Here is a tiny trained network, its code and every weight. The questions are about switching its units off for an input and a class, where a switched-off unit gives its printed mean instead of its output.

import numpy as np


def w(rows, s, z=0):
    codes = np.array(rows[::2]) - 128.0
    scale = np.full(codes.shape[1], s)
    scale[-1] = z or s
    return codes * scale


def f(y):
    return np.maximum(y, 0)


def log_softmax(a):
    a = a - a.max(-1, keepdims=True)
    return a - np.log(np.exp(a).sum(-1, keepdims=True))


def net(x, mask):
    res = np.array(x, float).reshape(1, 7) / 4 @ E
    y = f(res @ A[0][:, :-1].T + A[0][:, -1])
    res = res + np.where(mask, y, B[0][:, -1]) @ B[0][:, :-1]
    return log_softmax(res[-1] @ U[:, :-1].T + U[:, -1])


A, B = {}, {}
E = w([
[138,105,23,250,125],'x0',
[130,127,131,128,129],'x1',
[130,128,128,129,126],'x2',
[166,172,121,76,19],'x3',
[138,158,47,93,177],'x4',
[126,125,139,132,124],'x5',
[58,81,90,74,91],'x6',
],0.011)
A[0] = w([
[157,76,180,16,152,70],'n0',
[147,190,67,74,194,158],'n1',
[203,190,172,155,173,86],'n2',
[217,223,158,196,156,54],'n3',
[109,204,193,67,188,2],'n4',
[49,47,84,79,86,102],'n5',
[112,31,152,137,255,84],'n6',
],0.0094,0.0064)
B[0] = w([
[131,101,45,237,106,241],'n0',
[107,202,249,209,109,236],'n1',
[112,100,138,86,189,213],'n2',
[134,44,122,62,187,228],'n3',
[112,82,2,183,117,209],'n4',
[127,153,142,66,223,231],'n5',
[238,191,129,94,52,254],'n6',
],0.0093,0.0074)
U = w([
[119,89,6,189,138,16],'0',
[120,147,151,109,134,255],'1',
[243,188,120,36,62,56],'2',
[76,104,128,32,244,24],'3',
[84,166,213,167,125,189],'4',
[117,150,150,120,131,194],'5',
[94,145,163,138,131,165],'6',
],0.011,0.0067)

Each question gives the input, the list of numbers given to net, and the class t.
The units are the neurons (one row each of A and B). Each row of codes is followed by its name. A weight is (code - 128) times the scale printed after its matrix; where a second scale follows, it is the last column's (A, B and U).
mask holds one flag per neuron, in row order. A switched-off neuron (its flag False) gives its mean, the last column of its row in B, instead of its output. The means were averaged over made-up inputs and are rounded, as every weight is.
A unit's drop is (log p(t) with every unit on - log p(t) with that unit switched off) / (log p(t) with every unit on - log p(t) with every unit switched off).
The circuit of an input: a set's keep is (log p(t) with only the set's units on - log p(t) with every unit switched off) / (log p(t) with every unit on - log p(t) with every unit switched off). Starting from all 7 units, units are removed one at a time, each time the one whose removal leaves the highest keep (on an exact tie, the one counted first), for as long as the keep stays at least 0.8.
units of the circuit, in order: the units of the circuit, biggest drop first
k most important neurons: the k neurons with the biggest drops, biggest first
input [-6,6,2,3,7,-8,5], class 1: units of the circuit, in order : (n1)
input [6,3,-8,7,5,-4,8], class 3: 3 most important neurons : (n5, n6, n0)
input [-7,0,3,-2,-4,-6,1], class 0: units of the circuit, in order : (n0, n4)
input [-7,7,8,-6,8,-8,-2], class 1: 4 most important neurons : (n1, n6, n4, n2)
input [-7,2,1,7,-1,4,-7], class 0: 2 most important neurons : (n4, n0)
input [-4,7,1,5,6,-1,-2], class 6: units of the circuit, in order : (n6, n1)
input [1,3,8,7,6,-6,7], class 5: units of the circuit, in order : (n6, n1)
input [3,2,0,7,-7,4,8], class 3: units of the circuit, in order : (n5, n6)
input [6,4,4,-7,-1,-2,1], class 2: 3 most important neurons : (n6, n0, n4)
input [0,-4,3,-4,5,3,-7], class 3: 3 most important neurons : (n3, n2, n0)
input [-5,1,5,2,4,3,-2], class 0: units of the circuit, in order : (n4, n0)
input [-2,-4,-5,-3,8,2,-7], class 4: 2 most important neurons : (n1, n5)
input [6,-7,-5,-7,-7,-6,4], class 2: units of the circuit, in order : (n6, n0)
input [3,-4,-7,1,6,6,4], class 5: units of the circuit, in order : (n1, n0)
input [3,2,-3,-2,6,-1,-4], class 4: units of the circuit, in order : (n1)
input [-8,3,8,0,-1,8,-5], class 0: 2 most important neurons : (n4, n0)
input [4,0,0,-4,-5,7,8], class 3: 3 most important neurons : (n5, n1, n0)
input [5,-5,-1,2,4,8,-5], class 1: units of the circuit, in order : (n0, n4)
input [-6,-4,5,-1,3,7,-8], class 3: 3 most important neurons : (n2, n3, n6)
input [-1,-1,4,-6,0,2,-7], class 3: 3 most important neurons : (n3, n2, n0)
